Here is a tiny trained network, its code and every weight. The questions are about switching its units off for an input and a class, where a switched-off unit gives its printed mean instead of its output.

import numpy as np


def w(rows, s, z=0):
    codes = np.array(rows[::2]) - 128.0
    scale = np.full(codes.shape[1], s)
    scale[-1] = z or s
    return codes * scale


def f(y):
    return np.maximum(y, 0)


def log_softmax(a):
    a = a - a.max(-1, keepdims=True)
    return a - np.log(np.exp(a).sum(-1, keepdims=True))


def net(x, mask):
    res = np.array(x, float).reshape(1, 6) / 4 @ E
    y = f(res @ A[0][:, :-1].T + A[0][:, -1])
    res = res + np.where(mask, y, B[0][:, -1]) @ B[0][:, :-1]
    return log_softmax(res[-1] @ U[:, :-1].T + U[:, -1])


A, B = {}, {}
E = w([
[119,157,118,118,127,131,135,138,110,136,133,157],'x0',
[40,244,164,152,108,190,59,123,154,131,139,51],'x1',
[124,121,146,128,141,117,127,136,114,115,101,121],'x2',
[83,145,88,178,188,32,144,170,86,131,217,66],'x3',
[147,152,140,129,130,119,131,135,118,129,122,136],'x4',
[118,75,166,90,186,131,121,248,155,231,155,127],'x5',
],0.016)
A[0] = w([
[146,85,57,152,151,11,171,136,87,83,176,139,186],'n1',
[106,145,164,111,114,171,80,116,171,142,75,148,158],'n2',
[56,203,143,191,160,103,90,158,121,147,184,43,88],'n3',
[168,74,131,90,115,158,137,97,151,109,86,213,249],'n4',
[151,52,180,87,150,133,144,221,132,238,152,144,138],'n5',
[101,184,110,157,87,109,102,65,123,7,139,114,176],'n6',
[110,179,93,153,74,157,93,107,122,85,89,103,140],'n7',
[110,156,195,119,84,238,74,155,156,142,110,122,145],'n8',
],0.012,0.011)
B[0] = w([
[143,145,2,168,148,112,111,81,79,159,130,74,228],'n1',
[118,141,187,91,161,75,192,89,157,31,128,123,206],'n2',
[59,106,190,202,110,153,81,182,131,179,97,106,238],'n3',
[240,86,163,167,42,90,131,107,110,104,120,211,239],'n4',
[138,143,107,39,140,80,32,239,184,128,133,143,255],'n5',
[158,127,122,165,101,221,178,72,117,170,59,95,247],'n6',
[137,153,147,93,121,202,201,94,110,102,91,97,210],'n7',
[106,139,215,71,186,91,160,102,188,83,212,112,235],'n8',
],0.012,0.028)
U = w([
[218,93,116,222,82,156,171,88,98,60,119,236,253],'0',
[137,148,2,170,140,100,169,40,60,125,149,77,214],'1',
[131,178,155,69,134,171,208,58,140,63,107,87,95],'2',
[74,147,130,200,118,226,144,136,119,158,69,91,109],'3',
[194,87,138,50,100,98,104,177,164,109,121,207,159],'4',
[129,144,22,99,206,100,62,176,131,163,166,86,87],'5',
[81,158,182,65,240,93,157,156,185,66,216,122,66],'6',
[25,114,197,162,107,121,56,206,133,169,163,102,32],'7',
],0.0095,0.0035)

Each question gives the input, the list of numbers given to net, and the class t.
The units are the neurons (one row each of A and B). Each row of codes is followed by its name. A weight is (code - 128) times the scale printed after its matrix; where a second scale follows, it is the last column's (A, B and U).
mask holds one flag per neuron, in row order. A switched-off neuron (its flag False) gives its mean, the last column of its row in B, instead of its output. The means were averaged over made-up inputs and are rounded, as every weight is.
A unit's drop is (log p(t) with every unit on - log p(t) with that unit switched off) / (log p(t) with every unit on - log p(t) with every unit switched off).
The circuit of an input: a set's keep is (log p(t) with only the set's units on - log p(t) with every unit switched off) / (log p(t) with every unit on - log p(t) with every unit switched off). Starting from all 8 units, units are removed one at a time, each time the one whose removal leaves the highest keep (on an exact tie, the one counted first), for as long as the keep stays at least 0.8.
units of the circuit, in order: the units of the circuit, biggest drop first
top k neurons: the k neurons with the biggest drops, biggest first
drop of u: that unit's drop, to one decimal
input [1,7,6,1,-7,-6], class 3: units of the circuit, in order -> [n6]
input [-8,-4,4,3,0,0], class 1: top 2 neurons -> [n1, n5]
input [-3,-1,-2,0,7,0], class 0: top 4 neurons -> [n5, n8, n1, n3]
input [-8,1,0,-3,8,5], class 6: top 2 neurons -> [n8, n6]
input [-7,5,-3,3,8,1], class 7: top 3 neurons -> [n3, n1, n6]
input [-7,0,3,-7,-7,-2], class 0: top 2 neurons -> [n4, n5]
input [-8,-7,0,8,2,1], class 5: top 2 neurons -> [n5, n6]
input [3,0,2,-8,-7,0], class 0: top 2 neurons -> [n4, n5]
input [-6,-3,6,6,6,1], class 5: top 2 neurons -> [n6, n4]
input [-2,0,-3,8,4,1], class 5: top 2 neurons -> [n1, n6]
input [-8,-3,5,-4,7,0], class 0: top 2 neurons -> [n5, n4]
input [-5,6,1,8,-7,0], class 3: top 2 neurons -> [n5, n8]
input [3,2,4,-2,-3,7], class 6: drop of n8 -> 0.0
input [2,1,1,3,8,4], class 7: drop of n3 -> 0.6
input [-6,4,4,-5,1,1], class 6: drop of n8 -> 1.1
input [-8,-5,8,-5,-5,0], class 0: units of the circuit, in order -> [n4]
